Here is a tiny trained network, its code and every weight. The questions are about switching its units off for an input and a class, where a switched-off unit gives its printed mean instead of its output.

import numpy as np


def w(rows, s, z=0):
    codes = np.array(rows[::2]) - 128.0
    scale = np.full(codes.shape[1], s)
    scale[-1] = z or s
    return codes * scale


def f(y):
    return np.maximum(y, 0)


def log_softmax(a):
    a = a - a.max(-1, keepdims=True)
    return a - np.log(np.exp(a).sum(-1, keepdims=True))


def net(x, mask):
    res = np.array(x, float).reshape(1, 4) / 4 @ E
    y = f(res @ A[0][:, :-1].T + A[0][:, -1])
    res = res + np.where(mask, y, B[0][:, -1]) @ B[0][:, :-1]
    return log_softmax(res[-1] @ U[:, :-1].T + U[:, -1])


A, B = {}, {}
E = w([
[152,46,171,38,127,126,254,58,175,124,129,38],'x0',
[105,131,204,138,118,108,155,102,38,72,42,60],'x1',
[96,134,112,134,96,126,195,100,107,63,198,182],'x2',
[131,123,63,146,169,151,115,69,9,179,187,58],'x3',
],0.01)
A[0] = w([
[214,140,129,114,171,178,79,113,150,217,20,90,116],'neuron 1',
[94,58,143,66,168,168,153,28,183,177,97,100,76],'neuron 2',
[198,97,210,76,104,65,185,72,149,97,175,77,203],'neuron 3',
[129,142,108,199,184,158,89,7,128,158,157,73,7],'neuron 4',
[48,72,160,128,115,101,99,73,60,92,50,83,103],'neuron 5',
[197,141,77,132,121,141,141,40,30,165,175,125,78],'neuron 6',
[163,35,53,148,122,129,167,164,154,212,212,115,135],'neuron 7',
[99,148,132,116,72,153,126,87,83,8,228,166,150],'neuron 8',
[126,144,119,112,175,182,97,137,157,254,218,151,200],'neuron 9',
[104,97,85,141,132,162,187,64,136,59,153,149,47],'neuron 10',
[79,142,144,151,120,57,150,156,53,145,103,105,52],'neuron 11',
],0.0077,0.0019)
B[0] = w([
[157,67,184,218,172,124,192,172,162,107,161,17,215],'neuron 1',
[65,158,70,176,185,154,93,179,91,227,106,126,214],'neuron 2',
[124,130,58,107,109,46,124,188,151,174,78,132,244],'neuron 3',
[185,210,128,194,79,148,160,77,180,148,40,170,194],'neuron 4',
[184,117,147,79,115,85,22,165,186,142,191,141,220],'neuron 5',
[148,124,161,111,117,120,212,134,228,135,28,165,212],'neuron 6',
[138,125,85,118,62,27,78,126,145,88,94,67,208],'neuron 7',
[185,48,254,166,81,171,137,180,96,190,59,4,214],'neuron 8',
[137,104,104,66,112,140,139,175,146,216,142,51,227],'neuron 9',
[75,88,182,172,133,131,167,198,42,73,99,72,182],'neuron 10',
[160,117,52,68,70,83,11,109,86,107,166,136,177],'neuron 11',
],0.008,0.011)
U = w([
[168,50,179,217,178,171,165,177,109,112,129,55,90],'0',
[180,172,159,129,99,102,159,118,230,118,24,177,232],'1',
[95,156,94,177,142,117,99,199,64,178,68,148,226],'2',
[212,112,117,2,49,72,89,105,165,110,179,100,121],'3',
[94,130,145,122,121,123,144,102,135,134,138,101,255],'4',
[117,173,115,140,191,117,139,52,98,55,164,119,25],'5',
[83,157,100,107,183,180,146,78,80,70,122,154,24],'6',
[123,99,113,95,128,128,150,67,73,106,199,219,13],'7',
],0.0082,0.0022)

Each question gives the input, the list of numbers given to net, and the class t.
The units are the neurons (one row each of A and B). Each row of codes is followed by its name. A weight is (code - 128) times the scale printed after its matrix; where a second scale follows, it is the last column's (A, B and U).
mask holds one flag per neuron, in row order. A switched-off neuron (its flag False) gives its mean, the last column of its row in B, instead of its output. The means were averaged over made-up inputs and are rounded, as every weight is.
A unit's drop is (log p(t) with every unit on - log p(t) with that unit switched off) / (log p(t) with every unit on - log p(t) with every unit switched off).
The circuit of an input: a set's keep is (log p(t) with only the set's units on - log p(t) with every unit switched off) / (log p(t) with every unit on - log p(t) with every unit switched off). Starting from all 11 units, units are removed one at a time, each time the one whose removal leaves the highest keep (on an exact tie, the one counted first), for as long as the keep stays at least 0.8.
units of the circuit, in order: the units of the circuit, biggest drop first
most important unit: the unit with the biggest drop
top k neurons: the k neurons with the biggest drops, biggest first
drop of u: that unit's drop, to one decimal
input [-5,-6,4,6], class 1: units of the circuit, in order -> [neuron 6; neuron 4]
input [7,1,4,-1], class 2: units of the circuit, in order -> [neuron 3; neuron 2]
input [6,-2,1,-5], class 2: most important unit -> neuron 2
input [5,3,-4,1], class 2: units of the circuit, in order -> [neuron 2; neuron 3]
input [8,2,-1,-2], class 2: units of the circuit, in order -> [neuron 2; neuron 3]
input [0,-2,-5,6], class 1: top 3 neurons -> [neuron 4; neuron 6; neuron 8]
input [-5,8,-4,7], class 3: units of the circuit, in order -> [neuron 11; neuron 5]
input [6,-4,4,-1], class 2: units of the circuit, in order -> [neuron 2; neuron 3; neuron 10]
input [7,8,-5,-1], class 3: top 2 neurons -> [neuron 5; neuron 11]
input [1,5,4,2], class 3: top 2 neurons -> [neuron 5; neuron 1]
input [-7,-8,1,4], class 3: units of the circuit, in order -> [neuron 9; neuron 2]
input [8,-1,-6,-3], class 2: top 3 neurons -> [neuron 2; neuron 3; neuron 8]
input [-2,2,-4,-3], class 0: top 4 neurons -> [neuron 1; neuron 3; neuron 6; neuron 4]
input [7,-4,-5,5], class 2: top neuron -> [neuron 2]
input [6,-5,0,-5], class 2: top 2 neurons -> [neuron 2; neuron 6]
input [7,5,6,5], class 2: top 2 neurons -> [neuron 3; neuron 2]
input [-3,-5,-6,7], class 1: units of the circuit, in order -> [neuron 4; neuron 6]
input [6,-5,-6,-1], class 0: top 2 neurons -> [neuron 1; neuron 2]
input [7,-6,-1,7], class 1: top 3 neurons -> [neuron 6; neuron 4; neuron 7]
input [2,5,4,5], class 1: top 4 neurons -> [neuron 6; neuron 4; neuron 1; neuron 9]
input [-7,3,7,-5], class 0: top neuron -> [neuron 8]
input [6,-3,7,-2], class 0: top 2 neurons -> [neuron 8; neuron 10]
input [-5,5,6,-4], class 0: top 2 neurons -> [neuron 8; neuron 3]
input [0,1,6,7], class 1: top 4 neurons -> [neuron 6; neuron 4; neuron 1; neuron 2]
input [-5,8,-8,-6], class 0: drop of neuron 2 -> 0.0
input [-4,4,-4,8], class 1: drop of neuron 4 -> 0.3
input [-2,8,2,3], class 3: drop of neuron 11 -> 0.1
input [-8,2,-8,-4], class 0: most important unit -> neuron 1
input [-2,-3,7,-2], class 0: drop of neuron 8 -> 0.3
